Here is a tiny trained network, its code and every weight. The questions are about switching its units off for an input and a class, where a switched-off unit gives its printed mean instead of its output.

import numpy as np


def w(rows, s, z=0):
    codes = np.array(rows[::2]) - 128.0
    scale = np.full(codes.shape[1], s)
    scale[-1] = z or s
    return codes * scale


def f(y):
    return y / 2 * (1 + np.tanh(0.7978845608 * (y + 0.044715 * y**3)))


def log_softmax(a):
    a = a - a.max(-1, keepdims=True)
    return a - np.log(np.exp(a).sum(-1, keepdims=True))


def net(x, mask):
    res = np.array(x, float).reshape(1, 4) / 4 @ E
    y = f(res @ A[0][:, :-1].T + A[0][:, -1])
    res = res + np.where(mask, y, B[0][:, -1]) @ B[0][:, :-1]
    return log_softmax(res[-1] @ U[:, :-1].T + U[:, -1])


A, B = {}, {}
E = w([
[162,137,184,129,254,61,151,164],'x0',
[137,99,12,9,125,71,107,183],'x1',
[135,145,232,51,96,187,140,182],'x2',
[97,95,61,165,175,219,182,207],'x3',
],0.008)
A[0] = w([
[141,107,65,52,112,115,93,166,63],'n1',
[113,130,70,180,151,96,135,86,38],'n2',
[132,101,48,10,136,72,117,196,29],'n3',
[96,101,92,147,173,199,147,167,94],'n4',
[125,117,160,135,214,102,142,143,65],'n5',
[101,106,93,164,138,168,158,201,206],'n6',
[113,115,105,149,159,186,134,163,73],'n7',
[133,112,111,148,143,170,151,150,45],'n8',
[154,126,137,111,196,92,126,147,70],'n9',
[151,124,151,126,191,109,118,150,70],'n10',
[84,107,89,134,52,182,82,114,72],'n11',
[127,135,154,126,185,81,159,153,84],'n12',
[150,150,153,95,90,48,50,86,96],'n13',
[140,142,194,69,118,181,129,183,76],'n14',
[130,84,64,209,167,79,104,75,75],'n15',
[73,100,101,120,46,166,96,90,62],'n16',
[118,167,95,147,147,177,168,158,58],'n17',
[125,145,192,59,122,186,127,164,51],'n18',
[112,116,69,188,155,91,114,87,66],'n19',
[136,139,158,148,195,91,136,161,100],'n20',
[108,70,95,138,146,160,157,192,78],'n21',
[99,114,110,155,151,173,139,170,63],'n22',
[115,176,208,254,130,185,149,92,1],'n23',
[146,115,153,129,210,75,136,173,107],'n24',
[153,158,168,105,98,70,80,35,18],'n25',
[139,141,184,75,111,168,141,174,70],'n26',
[94,72,100,161,157,181,191,180,66],'n27',
],0.01,0.0073)
B[0] = w([
[85,63,136,192,171,162,126,69,206],'n1',
[104,68,125,91,51,94,193,173,153],'n2',
[42,43,172,215,201,174,135,41,254],'n3',
[167,144,167,71,124,78,77,99,185],'n4',
[156,150,80,112,83,164,170,74,165],'n5',
[138,195,164,96,169,89,78,139,227],'n6',
[159,117,156,90,119,82,98,82,156],'n7',
[149,88,141,87,96,89,123,59,134],'n8',
[167,132,107,137,97,174,158,101,162],'n9',
[163,135,88,119,89,148,175,91,151],'n10',
[199,189,42,122,93,194,213,99,184],'n11',
[181,156,78,137,86,159,165,87,164],'n12',
[155,170,174,57,191,71,54,106,205],'n13',
[80,94,100,116,67,81,173,201,177],'n14',
[65,92,132,127,28,77,181,241,193],'n15',
[206,188,65,111,96,192,222,92,180],'n16',
[159,94,152,77,125,85,117,81,146],'n17',
[89,81,100,118,48,74,178,183,167],'n18',
[84,96,116,103,63,92,171,190,169],'n19',
[148,161,86,123,111,176,163,103,173],'n20',
[144,131,173,89,150,83,91,93,173],'n21',
[156,106,161,73,123,84,116,76,151],'n22',
[45,2,153,190,203,175,138,25,210],'n23',
[172,177,65,112,91,190,178,114,197],'n24',
[178,127,172,29,161,57,90,88,175],'n25',
[92,87,98,122,52,75,171,182,164],'n26',
[175,126,175,57,143,86,98,99,185],'n27',
],0.0094,0.0096)
U = w([
[78,70,154,177,168,171,125,78,110],'0',
[180,164,168,74,140,75,78,114,114],'1',
[192,193,82,124,98,204,173,115,123],'2',
[85,105,126,122,70,84,155,219,118],'3',
[101,249,140,203,188,163,46,219,250],'4',
[193,121,132,183,117,157,63,184,81],'5',
],0.014,0.02)

Each question gives the input, the list of numbers given to net, and the class t.
The units are the neurons (one row each of A and B). Each row of codes is followed by its name. A weight is (code - 128) times the scale printed after its matrix; where a second scale follows, it is the last column's (A, B and U).
mask holds one flag per neuron, in row order. A switched-off neuron (its flag False) gives its mean, the last column of its row in B, instead of its output. The means were averaged over made-up inputs and are rounded, as every weight is.
A unit's drop is (log p(t) with every unit on - log p(t) with that unit switched off) / (log p(t) with every unit on - log p(t) with every unit switched off).
The circuit of an input: a set's keep is (log p(t) with only the set's units on - log p(t) with every unit switched off) / (log p(t) with every unit on - log p(t) with every unit switched off). Starting from the 12 units with the biggest drops (on a tie, the unit counted first), units are removed one at a time, each time the one whose removal leaves the highest keep (on an exact tie, the one counted first), for as long as the keep stays at least 0.8.
units of the circuit, in order: the units of the circuit, biggest drop first
most important unit: the unit with the biggest drop
k most important neurons: the k neurons with the biggest drops, biggest first
drop of u: that unit's drop, to one decimal
input [6,6,1,-1], class 0: units of the circuit, in order -> [n3]
input [-7,8,-2,2], class 0: 2 most important neurons -> [n3 n1]
input [0,7,8,-4], class 3: 4 most important neurons -> [n14 n18 n26 n23]
input [8,8,-2,3], class 0: 3 most important neurons -> [n3 n1 n11]
input [8,-1,-3,8], class 1: 2 most important neurons -> [n27 n4]
input [-2,6,-1,-5], class 0: 2 most important neurons -> [n3 n1]
input [-5,6,-5,7], class 1: 2 most important neurons -> [n6 n4]
input [-5,-4,2,4], class 2: 3 most important neurons -> [n3 n11 n16]
input [-4,8,-5,8], class 0: 3 most important neurons -> [n3 n1 n13]
input [0,-4,5,5], class 1: 2 most important neurons -> [n3 n15]
input [7,-6,-2,-2], class 2: 2 most important neurons -> [n3 n24]
input [-8,-4,-5,-6], class 2: 2 most important neurons -> [n16 n11]
input [5,0,5,5], class 1: drop of n24 -> -0.1
input [-5,-4,2,2], class 2: drop of n3 -> 1.8
input [-4,6,3,4], class 0: drop of n13 -> 0.0
input [6,3,-6,-2], class 2: most important unit -> n24
